Below is a small trained network, with its code and all its weights. Each question gives an input and a target symbol and asks what happens when units are switched off, that is, made to give their printed mean instead of their output.

import numpy as np


def w(rows, s, z=0):
    codes = np.array(rows[::2]) - 128.0
    scale = np.full(codes.shape[1], s)
    scale[-1] = z or s
    return codes * scale


def softmax(a):
    e = np.exp(a - a.max(-1, keepdims=True))
    return e / e.sum(-1, keepdims=True)


def log_softmax(a):
    a = a - a.max(-1, keepdims=True)
    return a - np.log(np.exp(a).sum(-1, keepdims=True))


def net(x, mask):
    ids = ['αγδεζηθμξπσφψ'.index(c) for c in x.split()]
    T = len(ids)
    res = E[ids] + P[:T]
    u = 0
    for l in range(2):
        r = res
        for j in range(3):
            rows = slice(4 * j, 4 * j + 4)
            q, k, v = (r @ M[l][rows].T for M in (Q, K, V))
            z = softmax(np.where(np.tri(T) > 0, q @ k.T / 4**0.5, -1e9)) @ v
            o = O[l][rows]
            res = res + np.where(mask[u + j], z, o[:, -1]) @ o[:, :-1]
        u += 3
    return log_softmax(res[-1] @ U[:, :-1].T + U[:, -1])


Q, K, V, O = {}, {}, {}, {}
E = w([
[98,152,113,147,167,69,165,100,127],'α',
[118,159,143,177,118,153,148,133,110],'γ',
[150,131,84,154,77,115,147,90,96],'δ',
[221,229,106,3,122,164,235,212,179],'ε',
[153,148,170,116,134,68,86,138,158],'ζ',
[143,91,127,117,93,166,97,155,129],'η',
[88,97,127,122,93,83,125,157,203],'θ',
[164,75,127,157,155,103,177,135,159],'μ',
[62,185,111,102,97,138,59,130,87],'ξ',
[82,96,74,150,132,165,170,120,96],'π',
[119,59,79,56,155,66,98,118,150],'σ',
[153,149,117,137,160,148,129,105,57],'φ',
[94,116,159,106,190,117,103,171,161],'ψ',
],0.0062)
P = w([
[135,127,120,144,141,143,93,97,165],'0',
[115,123,144,112,95,86,163,180,56],'1',
[91,136,179,56,106,146,193,134,106],'2',
[138,158,68,120,128,136,149,178,153],'3',
[180,127,86,195,148,129,51,130,167],'4',
[116,89,215,134,117,145,103,26,123],'5',
[136,77,168,139,104,64,113,177,42],'6',
[138,166,52,116,110,83,160,249,92],'7',
[135,222,66,94,145,177,177,118,207],'8',
[189,164,28,204,159,139,65,145,187],'9',
[190,98,108,218,138,79,32,188,92],'10',
[116,172,220,169,42,1,154,114,140],'11',
[125,194,66,155,77,13,185,253,74],'12',
[179,200,13,156,176,139,141,228,144],'13',
],0.0046)
Q[0] = w([
[106,95,124,194,140,112,100,68,149],'0.h1',
[148,59,170,194,140,113,38,141,66],'0.h1',
[181,169,9,159,176,143,90,229,153],'0.h1',
[157,160,104,128,165,213,86,42,222],'0.h1',
[79,63,204,136,85,61,150,160,23],'0.h2',
[90,134,88,147,138,103,140,155,128],'0.h2',
[168,163,58,117,133,109,138,252,100],'0.h2',
[121,176,138,34,96,124,227,130,148],'0.h2',
[108,120,184,121,134,136,141,102,113],'0.h3',
[115,99,126,107,115,115,140,98,100],'0.h3',
[138,157,121,140,137,88,145,130,133],'0.h3',
[111,122,131,137,124,129,124,116,148],'0.h3',
],0.034)
K[0] = w([
[163,126,167,64,110,102,158,161,41],'0.h1',
[114,158,68,89,103,77,201,254,110],'0.h1',
[117,77,97,247,145,53,48,183,56],'0.h1',
[71,39,243,120,83,98,136,89,68],'0.h1',
[180,229,35,69,149,184,168,177,198],'0.h2',
[173,108,107,124,149,123,91,146,84],'0.h2',
[127,114,47,243,161,101,51,155,137],'0.h2',
[130,121,125,155,156,183,81,6,206],'0.h2',
[77,92,145,156,118,102,139,140,91],'0.h3',
[121,110,112,161,123,84,99,123,109],'0.h3',
[170,147,135,112,110,112,142,168,130],'0.h3',
[99,114,104,139,123,131,133,136,143],'0.h3',
],0.029)
V[0] = w([
[152,169,109,103,117,122,104,76,36],'0.h1',
[94,78,79,110,142,216,158,152,96],'0.h1',
[163,64,63,107,105,78,141,97,148],'0.h1',
[106,133,129,98,251,92,134,120,112],'0.h1',
[64,117,153,136,69,113,105,155,164],'0.h2',
[132,83,120,137,130,171,76,124,104],'0.h2',
[194,122,179,138,153,185,150,145,135],'0.h2',
[141,129,118,35,99,147,56,152,144],'0.h2',
[149,79,134,178,134,104,44,123,119],'0.h3',
[184,137,171,51,108,143,187,196,104],'0.h3',
[150,134,117,136,181,131,138,130,93],'0.h3',
[144,175,119,95,106,70,155,168,120],'0.h3',
],0.02)
O[0] = w([
[160,94,223,78,85,145,162,189,81,118],'0.h1',
[130,154,80,124,136,244,152,193,209,104],'0.h1',
[120,128,176,74,140,180,163,18,166,110],'0.h1',
[210,176,78,48,198,109,173,150,76,101],'0.h1',
[79,127,92,165,101,45,157,115,174,97],'0.h2',
[181,151,173,157,112,135,119,154,193,103],'0.h2',
[173,96,92,163,150,176,37,125,125,158],'0.h2',
[182,160,105,85,10,102,107,104,151,64],'0.h2',
[144,133,200,184,176,110,137,168,173,21],'0.h3',
[131,22,52,84,92,106,145,128,136,253],'0.h3',
[133,136,128,162,72,118,137,115,162,148],'0.h3',
[94,77,104,118,128,208,109,143,139,231],'0.h3',
],0.011,0.0038)
Q[1] = w([
[191,197,179,68,185,138,158,117,125],'1.h1',
[130,201,205,228,159,73,145,146,158],'1.h1',
[155,171,50,144,187,106,140,176,94],'1.h1',
[88,136,103,130,187,140,134,40,166],'1.h1',
[127,71,144,29,42,173,144,121,116],'1.h2',
[85,58,89,123,121,85,110,82,63],'1.h2',
[126,191,230,116,94,70,145,88,131],'1.h2',
[106,116,87,146,72,137,105,99,208],'1.h2',
[106,48,41,87,81,187,117,122,91],'1.h3',
[147,80,190,206,191,201,119,177,92],'1.h3',
[93,113,130,143,179,166,85,38,176],'1.h3',
[134,12,205,97,163,212,148,249,61],'1.h3',
],0.017)
K[1] = w([
[144,135,105,24,147,163,193,118,102],'1.h1',
[63,14,55,126,88,128,158,165,100],'1.h1',
[154,152,48,141,183,99,115,175,82],'1.h1',
[85,126,97,143,162,170,131,38,144],'1.h1',
[159,185,253,111,118,130,135,117,165],'1.h2',
[126,143,178,180,162,62,75,86,95],'1.h2',
[77,76,137,70,54,108,167,90,99],'1.h2',
[113,157,121,156,86,135,94,94,208],'1.h2',
[161,230,186,200,165,100,120,115,148],'1.h3',
[128,92,105,186,103,129,206,123,88],'1.h3',
[205,68,129,138,145,115,163,115,175],'1.h3',
[139,223,99,205,70,214,174,88,47],'1.h3',
],0.017)
V[1] = w([
[130,108,183,174,99,137,141,233,142],'1.h1',
[76,36,205,180,115,178,73,73,130],'1.h1',
[119,129,126,195,92,31,108,189,82],'1.h1',
[181,131,127,122,109,141,78,149,123],'1.h1',
[87,132,47,192,91,131,82,104,241],'1.h2',
[44,182,89,127,186,164,228,171,184],'1.h2',
[59,100,99,170,198,33,120,86,52],'1.h2',
[199,128,50,193,209,183,63,181,102],'1.h2',
[135,47,166,53,205,34,107,175,248],'1.h3',
[118,151,132,65,122,169,8,111,101],'1.h3',
[47,190,122,87,130,123,109,174,124],'1.h3',
[149,105,130,161,162,104,211,149,135],'1.h3',
],0.013)
O[1] = w([
[146,114,153,134,89,114,78,154,158,177],'1.h1',
[96,94,159,175,130,177,92,97,118,198],'1.h1',
[125,123,123,168,116,84,114,190,123,206],'1.h1',
[139,159,113,125,96,141,107,135,110,119],'1.h1',
[89,152,74,182,100,121,138,112,173,143],'1.h2',
[54,126,129,107,156,110,185,163,151,140],'1.h2',
[106,106,114,146,163,65,93,96,75,244],'1.h2',
[104,168,94,96,150,154,49,163,135,254],'1.h2',
[253,177,96,123,142,127,74,64,178,81],'1.h3',
[159,137,81,152,151,136,177,163,79,104],'1.h3',
[155,125,109,134,122,79,166,175,136,139],'1.h3',
[124,111,152,103,136,125,89,100,163,153],'1.h3',
],0.014,0.009)
U = w([
[97,111,160,68,224,53,186,155,43,5],'α',
[12,86,108,207,130,81,5,239,118,135],'γ',
[102,30,248,167,97,188,167,72,111,139],'δ',
[125,159,71,169,108,186,167,136,38,135],'ε',
[243,112,138,170,113,62,55,61,75,102],'ζ',
[179,177,94,197,60,179,101,106,252,139],'η',
[88,135,76,208,141,54,210,78,143,31],'θ',
[92,154,109,82,254,210,48,4,162,183],'μ',
[181,127,130,157,60,52,214,213,140,147],'ξ',
[38,182,132,85,174,163,221,207,211,53],'π',
[192,165,141,77,135,122,218,96,169,255],'σ',
[207,153,178,40,136,193,73,201,133,171],'φ',
[193,234,10,72,167,48,129,181,160,157],'ψ',
],0.0017,0.0022)

Each question gives the input, a string of symbols that net reads in full, and the target symbol t.
The units are the heads (4 rows each of Q, K, V and O). Each row of codes is followed by its name. A weight is (code - 128) times the scale printed after its matrix; where a second scale follows, it is the last column's (O and U).
mask holds one flag per head, layer by layer. A switched-off head (its flag False) gives its mean, the last column of its rows in O, instead of its output. The means were averaged over made-up inputs and are rounded, as every weight is.
A unit's drop is (log p(t) with every unit on - log p(t) with that unit switched off) / (log p(t) with every unit on - log p(t) with every unit switched off).
The circuit of an input: a set's keep is (log p(t) with only the set's units on - log p(t) with every unit switched off) / (log p(t) with every unit on - log p(t) with every unit switched off). Starting from all 6 units, units are removed one at a time, each time the one whose removal leaves the highest keep (on an exact tie, the one counted first), for as long as the keep stays at least 0.8.
circuit, biggest first: the units of the circuit, biggest drop first
unit that matters most: the unit with the biggest drop
heads that matter: for each layer, one digit per head in row order, 1 if its drop is at least 0.15 and else 0, layers parted by /
drop when u is switched off: that unit's drop, to one decimal
input η η γ γ ε φ μ γ γ, target η: circuit, biggest first -> (0.h3, 1.h2, 0.h2, 1.h3)
input ζ μ δ μ α, target μ: heads that matter -> 100 / 101
input δ α ξ γ μ α ψ ε, target δ: circuit, biggest first -> (0.h3, 0.h1, 1.h2, 1.h1)
input δ γ σ φ δ γ η σ, target δ: circuit, biggest first -> (0.h1, 1.h2, 1.h1)
input μ η γ μ μ, target η: heads that matter -> 110 / 010
input δ η ψ π φ, target η: circuit, biggest first -> (0.h2, 0.h1, 1.h2)
input γ δ γ γ γ μ γ μ θ μ μ γ, target θ: unit that matters most -> 1.h2
input μ μ σ δ γ ξ δ, target δ: heads that matter -> 100 / 110
input ε γ ψ μ μ μ γ, target ε: heads that matter -> 011 / 101
input γ ψ ψ π π ξ ε η μ, target γ: circuit, biggest first -> (0.h3, 0.h1, 1.h1, 1.h3)
input γ η γ γ δ γ α ξ δ, target γ: circuit, biggest first -> (0.h1, 1.h1, 1.h2, 0.h2)
input δ μ δ σ φ, target μ: circuit, biggest first -> (0.h1, 1.h1, 0.h2)
input ψ γ γ μ ζ θ π ζ γ μ, target π: heads that matter -> 100 / 010
input π μ γ η η ζ δ ζ μ γ γ ε γ, target π: unit that matters most -> 0.h3
input δ γ φ μ γ α, target φ: circuit, biggest first -> (0.h1, 1.h2, 0.h2)
input γ γ δ γ γ η μ μ γ, target η: circuit, biggest first -> (0.h2, 1.h2, 0.h1)
input μ μ ψ γ ξ ψ γ ξ, target ξ: heads that matter -> 110 / 110
input δ γ ε θ γ φ γ γ ξ, target δ: circuit, biggest first -> (0.h3, 0.h1, 1.h2, 1.h1)
input γ δ δ ζ μ ψ, target δ: circuit, biggest first -> (0.h1, 1.h2, 1.h1)
input ζ ψ ξ φ π γ π ε γ φ φ, target ζ: circuit, biggest first -> (0.h3, 1.h2, 0.h1, 1.h3)
input μ γ μ μ ε μ μ π γ θ ψ, target μ: unit that matters most -> 0.h3
input π ζ η μ, target π: heads that matter -> 101 / 010
input η μ γ γ γ ζ γ γ δ, target ζ: circuit, biggest first -> (0.h1, 1.h2)
input π μ η μ μ φ δ γ μ, target φ: circuit, biggest first -> (0.h1, 0.h2, 1.h2)
input π γ α γ σ γ, target α: heads that matter -> 110 / 010
input γ γ μ, target γ: drop when 0.h1 is switched off -> 0.6
input μ γ θ ζ φ ζ γ ψ η ψ μ, target ψ: drop when 1.h3 is switched off -> 0.1
input δ ψ ψ ξ γ μ, target ψ: unit that matters most -> 0.h1
